Here is a tiny trained network, its code and every weight. The questions are about switching its units off for an input and a class, where a switched-off unit gives its printed mean instead of its output.

import numpy as np


def w(rows, s, z=0):
    codes = np.array(rows[::2]) - 128.0
    scale = np.full(codes.shape[1], s)
    scale[-1] = z or s
    return codes * scale


def norm(h):
    return h / np.sqrt((h * h).mean(-1, keepdims=True) + 1e-5)


def f(y):
    return np.maximum(y, 0)


def log_softmax(a):
    a = a - a.max(-1, keepdims=True)
    return a - np.log(np.exp(a).sum(-1, keepdims=True))


def net(x, mask):
    res = np.array(x, float).reshape(1, 5) / 4 @ E
    u = 0
    for l in range(3):
        y = f(norm(res) @ A[l][:, :-1].T + A[l][:, -1])
        res = res + np.where(mask[u : u + 3], y, B[l][:, -1]) @ B[l][:, :-1]
        u += 3
    return log_softmax(norm(res)[-1] @ U[:, :-1].T + U[:, -1])


A, B = {}, {}
E = w([
[159,215,106,115,66,250,115,99,121,195,74,177],'x0',
[179,234,205,145,63,63,172,130,104,10,126,119],'x1',
[48,140,254,199,201,193,28,239,58,111,91,218],'x2',
[211,195,170,215,183,209,219,132,5,180,184,94],'x3',
[99,211,32,113,140,35,118,154,63,61,209,168],'x4',
],0.0049)
A[0] = w([
[145,69,213,133,122,92,161,133,142,95,130,83,46],'L0N1',
[152,250,85,113,97,147,139,114,87,121,144,134,1],'L0N2',
[126,130,134,137,114,66,139,111,119,49,136,123,82],'L0N3',
],0.015,0.0058)
B[0] = w([
[160,12,245,211,184,111,151,56,137,61,109,83,195],'L0N1',
[180,248,19,219,208,105,160,121,224,185,28,198,255],'L0N2',
[134,174,141,12,168,165,107,253,164,129,167,34,219],'L0N3',
],0.0051,0.0087)
A[1] = w([
[152,233,95,128,38,95,149,56,57,84,153,171,37],'L1N1',
[83,3,81,113,84,137,85,107,213,195,109,161,21],'L1N2',
[122,70,32,123,93,95,147,77,85,193,170,128,2],'L1N3',
],0.017,0.0039)
B[1] = w([
[155,162,101,227,149,93,151,162,214,164,104,176,174],'L1N1',
[115,141,98,17,205,168,10,53,110,132,27,75,254],'L1N2',
[98,6,73,167,118,141,225,153,87,153,254,161,171],'L1N3',
],0.006,0.015)
A[2] = w([
[52,135,155,137,104,91,59,154,98,83,133,218,98],'L2N1',
[155,121,89,77,31,63,154,97,186,99,142,106,2],'L2N2',
[89,154,102,104,90,5,112,149,105,30,165,148,6],'L2N3',
],0.023,0.0027)
B[2] = w([
[98,127,125,163,56,94,117,132,93,81,119,178,230],'L2N1',
[96,125,148,121,9,126,159,88,126,85,116,145,238],'L2N2',
[152,169,128,90,210,134,93,184,150,181,182,104,254],'L2N3',
],0.011,0.0058)
U = w([
[80,62,82,26,209,163,3,44,119,146,32,99,212],'0',
[148,2,255,201,171,77,162,95,140,57,129,66,158],'1',
[110,28,23,125,152,135,207,98,88,191,235,137,17],'2',
[52,136,150,186,74,94,49,169,47,66,105,226,103],'3',
[117,191,129,44,210,54,75,249,176,100,229,77,182],'4',
[187,186,208,172,112,244,170,129,34,239,130,140,5],'5',
[187,252,28,216,150,91,189,123,197,172,74,189,237],'6',
[118,138,120,48,5,96,182,71,205,73,118,74,53],'7',
],0.0086,0.002)

Each question gives the input, the list of numbers given to net, and the class t.
The units are the neurons (one row each of A and B). Each row of codes is followed by its name. A weight is (code - 128) times the scale printed after its matrix; where a second scale follows, it is the last column's (A, B and U).
mask holds one flag per neuron, layer by layer. A switched-off neuron (its flag False) gives its mean, the last column of its row in B, instead of its output. The means were averaged over made-up inputs and are rounded, as every weight is.
A unit's drop is (log p(t) with every unit on - log p(t) with that unit switched off) / (log p(t) with every unit on - log p(t) with every unit switched off).
The circuit of an input: a set's keep is (log p(t) with only the set's units on - log p(t) with every unit switched off) / (log p(t) with every unit on - log p(t) with every unit switched off). Starting from all 9 units, units are removed one at a time, each time the one whose removal leaves the highest keep (on an exact tie, the one counted first), for as long as the keep stays at least 0.8.
circuit, biggest first: the units of the circuit, biggest drop first
k most important neurons: the k neurons with the biggest drops, biggest first
top k neurons in layer l: the k neurons of layer l with the biggest drops, biggest first
drop of u: that unit's drop, to one decimal
input [6,-5,4,1,7], class 6: 2 most important neurons -> [L0N2, L1N2]
input [0,1,-2,-5,0], class 7: 2 most important neurons -> [L0N3, L2N2]
input [-8,-2,-1,0,-3], class 1: most important neuron -> [L0N1]
input [-7,-7,2,8,-5], class 1: circuit, biggest first -> [L1N2, L0N1]
input [3,6,4,-8,0], class 4: 2 most important neurons -> [L2N3, L0N3]
input [2,0,2,-6,5], class 4: circuit, biggest first -> [L2N3, L1N2]
input [1,1,3,0,4], class 6: 2 most important neurons -> [L0N2, L1N2]
input [-1,0,6,0,-7], class 1: 2 most important neurons -> [L1N2, L0N1]
input [1,-3,0,-2,6], class 4: circuit, biggest first -> [L1N2, L2N3]
input [2,5,-4,-5,4], class 4: top 2 neurons in layer 0 -> [L0N3, L0N1]
input [-4,7,8,-5,-6], class 1: top 2 neurons in layer 0 -> [L0N1, L0N3]
input [-4,-3,5,8,6], class 3: top 2 neurons in layer 0 -> [L0N2, L0N3]
input [-7,-1,-5,-5,2], class 4: 4 most important neurons -> [L2N3, L0N3, L0N2, L1N2]
input [-3,0,1,7,-4], class 1: circuit, biggest first -> [L0N1]
input [3,1,7,5,5], class 6: 2 most important neurons -> [L0N2, L1N1]
input [-1,2,6,-4,-5], class 3: 2 most important neurons -> [L2N1, L1N2]
input [5,-3,6,7,4], class 6: top 2 neurons in layer 0 -> [L0N2, L0N3]
input [-7,-6,4,7,1], class 1: top 2 neurons in layer 0 -> [L0N2, L0N3]
input [-2,8,6,6,-2], class 1: top 2 neurons in layer 0 -> [L0N1, L0N2]
input [-7,-7,8,-3,4], class 3: circuit, biggest first -> [L2N1]
input [-1,8,-3,-1,3], class 4: 2 most important neurons -> [L0N3, L2N3]
input [7,4,5,7,-3], class 6: drop of L0N2 -> 0.2
input [4,-6,-8,2,3], class 2: drop of L1N3 -> 1.7
input [-1,-3,-2,2,4], class 2: drop of L1N3 -> 1.2
